Each row is followed by its group and then its class within the group.
[ -5 -23  14   3  -1  -1  13 -16  -6  -5  10  -1  14 -51 -18  -7   8   5
  -7   4 -17  -6 -26 -11  14 -10  14  -9  -4  -8 -18  12  22 -16 -17   4
  -6] : JL (62)
[-19  10   8   2  20 -16 -15  -7  23  24 -12   5   1  14 -14  13  24  40
 -16 -14  21   9  19  -8  31   4  37  18 -32 -45 -28 -35  21 -16   3 -12
   1] : ZC (56)
[ 11  -3   0 -13  -4  -2  14  -3   2  -6 -22   7  -8  -6  -5 -11   3  15
  -9 -17  15   0 -34  -7  -2   8  -8   8 -13   8 -16  -4   2  -7  21   2
  10] : BR (74)
[ 19  -5  -1   1   2  -3  -7   5  -6  -2 -17  18  -4  -9  21 -23 -14  18
 -11 -14  -6   4 -14  -6   2 -12  -8   5  -6 -15   5 -22  17  -7 -14   3
  -9] : DP (60)
[ -6   4   2  -2  -7  -6 -12 -17   7  -4   1  10   7  -7  -7  -7  19  18
 -23  -3  10   3  -2  -3  38 -13  26   0 -12 -24 -26 -12   0   0 -19  -8
   9] : ZC (70)
[-15 -13  17  -7  35 -16  -2   6   2  25  -3   7   8 -25 -33  19  20   6
   1  -7   7 -17  27  -6   0 -11   3  -7 -24  -9 -18 -15  24  -8   3 -22
  -9] : JL (62)
[ 12  -8  11 -13   5  -6   5   9  -5  14 -24  10 -12  14 -14   1   5  27
  -8   1  21 -16 -16   7  -5  -1 -13   8 -20  10  -6 -12 -20   7  19   2
   6] : BR (76)
[-11 -13  11  -9  14  -7 -12  15   8  22  -2   3   8 -12  -8  25  -5   1
   9   1   0  -4  29  -6  -8 -10  -6  -2  -5  -5  -8  -9  12 -16  13 -13
 -12] : JL (50)
[ -7  11   8  -7  -3  -8 -13   1   9   3 -11   0   3  15 -13   5  16  15
 -15  -2  14  -9   7  -2  33 -13  15   2 -16 -19 -18 -18   3   2 -10  -1
   3] : ZC (56)
[  8   1  10  -4   9 -14  13  11   9  16 -16  16   0  16 -15 -10  14  34
  -6 -17  13  -4 -15   6  14  -2  -9  14 -22  -5 -12 -21   0  -6   3 -17
   0] : BR (76)
[  6   7  12  -1  10  -3 -10  -4  -2   7 -15  12  -2   4 -18  -2  16  22
 -19  -9  24  -5  -3   2  18  -2  17   6 -22 -21 -14 -26   6   1  -4  -4
   4] : ZC (56)
[  6  -4   4 -11  16   4  -4   7   8  13 -14  13  -4  -2  -2  12   2  15
  -3 -23   4   4  12   1   0  -8  17   2 -13 -31   0 -25   7  -1  -5   5
  -6] : DP (63)
[  6   7   8  -9  42 -10  19   8   5  27 -19  14   1  24 -24   0  25  28
  19  -1  14 -13  21   4  22   7 -17  17 -53  -7  -6 -26  14 -14  11 -32
  -1] : BR (47)
[  9   5  -1   2  23  -3  -9   5  -9   1 -11  14   7 -10   2 -13   1   3
  -2 -13  -6   5   4  -3  16  -4 -14   4 -26 -17 -11 -26  36  -3 -14  -6
 -10] : DP (66)
[ -2 -11  12 -10  15 -13   1  14   3  21   2   8   5  -5 -23  19  -7  16
  10   6 -13  -9  22 -11 -13  -9 -15  -2  -9  -5   3  -5  11  -1   8 -16
  -7] : JL (50)
[  1  -3  13 -14  24  -7  15  11   4  23 -16  19  -7   4 -18   4  20  23
  12 -13  14  -8   4   2   1   6   0  11 -24   7  -7 -15  -8  -9  22 -12
  -3] : BR (47)
[-12   3   5  -9  36 -11   1  15  27  35 -16   5  -8  25 -18  14  11  26
   6 -26  20  -2  14   0  15   6   9  40 -41 -18 -20 -24  22 -28  16 -38
   2] : BR (74)
[  0  -5  13 -11  26 -11   2  22   2  23 -25  16  -3   6 -15   9   6  18
   0   2  11 -10  16  -1   9   4 -21  11 -31  -2  -5 -26  10  -8  12 -20
  -5] : BR (47)
[-38  -9  23  23   8 -21  -3   4  31  22   9 -11  26 -25 -35   6   1  43
   3  -6 -10  12   5 -19  40  -1  33  19 -37 -41 -37 -20  74 -34  -4 -20
 -12] : JL (62)
[-13  -7  17  -1  37 -15  -3  22  11  38  -4  17   8  -5 -14  17   4  19
  21 -11 -14  -3  41  -3  -8   1 -10  12 -25 -13  -2 -16  19 -15   7 -26
 -19] : JL (53)
[ -4   4   7  16  22   2  -4  10   2  18  -9   9   5  -1  -8   0  10  26
   1 -16   0   8  17   2  26   9  12   9 -31 -21  -5 -26  35 -16 -13  -4
 -15] : DP (66)
[ -7 -15  11   7  29 -11  -8  16  -6  28   7  19   2 -12 -14  13  10   9
  20   9 -18  -8  47  -2 -16   2  -8 -10  -7  -6   9  -2   0   1  -3 -19
 -18] : JL (62)
[  7   1   5  -9  17  -7  10  -7 -14   5 -13  26 -20  -1 -32   3  19  15
 -16  -2   9  -9   3   0 -12   8   3   2 -12  -7  -4 -17 -24   5   2   2
   1] : ZC (58)
[-10 -15  18  -8  15 -23  -2  16   1  20   1   2   7 -13 -24  13   7   9
  12   3  -8  -9  16  -5  -5 -15 -10  -4 -26  -4 -12  -5  15   0   1 -18
  -7] : JL (50)
[-10  -6  10  -1  25 -19  -2  13   4  17   4   1  15 -17 -22   5   7  -7
   8  -2 -14  -9  25  -8  -8  -5 -17  -6 -17  -5  -6  -8  39  -3   7 -28
  -7] : JL (50)
[ -8 -12  11  -4  18 -17   8   7  -3  13   4  15  16 -25 -18   0  -3  12
   5   4 -20   0  19  -9   6  -7 -21  -7 -19 -14   0 -23  39  -3  -4 -10
 -19] : JL (53)
[ 17  -9   8 -34  35  -8   6  30  -7  24 -30  35 -11  14   0  14   7   9
   1  -9  11 -21  14  12 -34   6 -39   7 -15  15   3 -25 -24   8  34 -19
  -3] : BR (47)
[ -3  -7  10 -15  12 -14   6   8  -5   3 -15  16  13 -12   6 -12  15  12
  -8  -7  -4  -6   4   2   8  -2 -16 -10  -7   6  -8 -19  15  -4   6 -12
 -19] : BR (47)
[ 15 -13   9  -7  11  10   2  -4 -18 -16 -25  13  -2 -25  -2  -8  -8  20
 -12  -5 -11   0  -6  -9  32  -4  -5  -2 -27 -18  -4 -29  34   4 -24  23
 -14] : DP (63)
[  9  -5   9 -17  -4  -8   9  -1  -1   1 -12  19   9 -10  -3 -20   6  26
   0   4   0   0 -20  -4  10  -4 -13  -9  -7   1  -8  -7   5  -8   7  -1
  -4] : BR (47)
[  0  -7   0  11  22   2  -1  23   0  11 -25   8  -7   5  -1   3  -6  19
  -3 -21   1   1   5   3  25   3  -8  17 -27  -6  -4 -13  34 -13 -15  -1
 -16] : DP (66)
[ -8  -7   3  14  27  -2  -7  16   2  21 -11   9  -2  -8 -15   2 -11  23
  -6 -17  -7   4  17  -4  14   5   3  15 -30 -24 -11 -29  41 -12  -9 -13
 -15] : DP (66)
[ -2  -6  11 -18   0  -4  -1 -12  -6   2  -9  24   5 -19  -7  -6  17  25
 -26  -4  11   2 -20  -5  28  -2  24   0  -9 -21 -19 -18   4  -6  -6   3
  -2] : ZC (58)
[ -2  -7  11 -17  42 -15  -3  14  17  47 -16  29  -2   9 -11  31   6  26
  17 -11  -2  -1  44  -4  -2   3  -2  20 -25 -23   7 -27   3 -21   2 -19
 -16] : DP (60)
[-14   2   6  -4  29 -16  -9  26   9  30 -20  18  -6  24  -7   5   6  23
   0 -19  11  -4  24   6   3   3 -18  22 -28  -3 -11 -21   9 -12  27 -24
  -8] : BR (74)
[  9  -5   2   3  52  -3 -13  26   1  32 -18  23  -6   1  -1  11   5  11
  11 -40  -8  -5  29   7  -2   7  -2  19 -24 -12   6 -29  17 -12 -10 -15
 -18] : DP (66)
[-12  -1   6  -6 -16 -10 -12 -21 -12   0   0   8   4 -10  -7  -6  21  27
 -31   5  13  -3  -7  -6  20  -3  29 -14  -5 -25 -23  -8  -6   3  -2   6
   5] : ZC (70)
[  2 -12   2   0   0   7   4   0  -7  -6 -13  14  -9 -18   4 -18 -10  35
 -19 -17  -6   2 -33  -3  30  -6  11  18  -4 -17 -14 -15  21  -9 -26  11
  -8] : DP (66)
[  4   1   6  -9  44  -8  -6  34   6  41 -23  23 -16  28  -5  19  12  15
  18 -13  14 -13  40  10 -19  15 -22  13 -31  -2  11 -22 -12 -12  29 -34
  -9] : BR (47)
[-19 -16  19  -3  11 -20   4   7  13  21   5  11  10 -28 -27  13   6  30
   8   8  -9  -5   7 -14  15  -9   2   5 -23 -14 -22  -5  27 -22   1 -21
  -8] : JL (50)
[  9 -11  11  -1 -36   7   9 -21  -8 -22  -8  -6   5 -21  -7 -26  -2  35
 -30   5  20   4 -74  -4  39   1  32   1 -11  -9 -23  -5   0   0 -23  28
  13] : ZC (56)
[ -5  -3  21   2  15 -17  15   7   8  19  13   8  24 -30 -33  -5  15  19
   2   7  -8  -7 -11  -7  26 -13   4 -10 -14 -12 -18 -14  36  -6  -7 -23
  -6] : JL (53)
[  2  -3  13   4  39  -8  14  18   4  27 -23   3  -5   6 -25   3   8  27
   5  -4  13  -6  15   0  22  10 -15  16 -52 -13 -13 -33  45 -21  19 -22
  -5] : BR (47)
[-13 -18  13 -20  22 -12   0  16  -2   1   3   2   8 -23 -13  21  -6   3
   8   7 -17  -9  25 -11   5  -1  -9   9 -13   2  -7  -6  20 -13   5 -18
 -11] : JL (50)

Each row is followed by its group and then its class within the group.
[ -3  19 -16   9  -7  -7  -2   0  -9   9   2 -11   6   7  14  18   9  -5
  -5  -8 -12   6   8  -5 -17 -10   5  14   0  -2   3 -10  -7  -7  -1   1
   5] : Lb B
[ -1  20 -16   0  -6  -7   2  -4  -9  15  -4  -2  -2  15  17  28   8  -4
  -1  -6 -14   4   7   0 -19  -9  -1  22   2  -1  -2 -17  -5  -3  -8  -8
  -1] : Lb B
[  5  -8  -4   8  -5  10 -24   2   0 -10   3  -8  -1  15  -3 -23  11  -5
   1   6   0  -7   1  -8 -13  -3   3  16   1  -3  -2  10  -4  -5   5   8
  -2] : MD Y
[ -2   6  -6  13 -11  -7   1  -5  -6   7   2  -4  -3  14  12  18   2  -5
  -3  -7 -12   2   3  10 -16  -1  -1   8   3  -6  -3 -12  -5   1  -8  -6
  -5] : Lb E
[  4  -8  -1  -1  -5  11  -3  -7  -2  -1  -7  14   3  13  -8 -37   7  -4
  -3   4  -8 -13   1   9 -13   2   3  28   5   0  -2 -10   0   2   5   5
  -2] : MD C
[  0   9 -12   4  -3  -3   2  -7  -9   4  -3   2  11   8   3  10   5  -4
 -11  -6 -10   4   1  -3 -13   8   6  12   5  -1   1 -20  -4  -1  -9  -2
   1] : Lb K
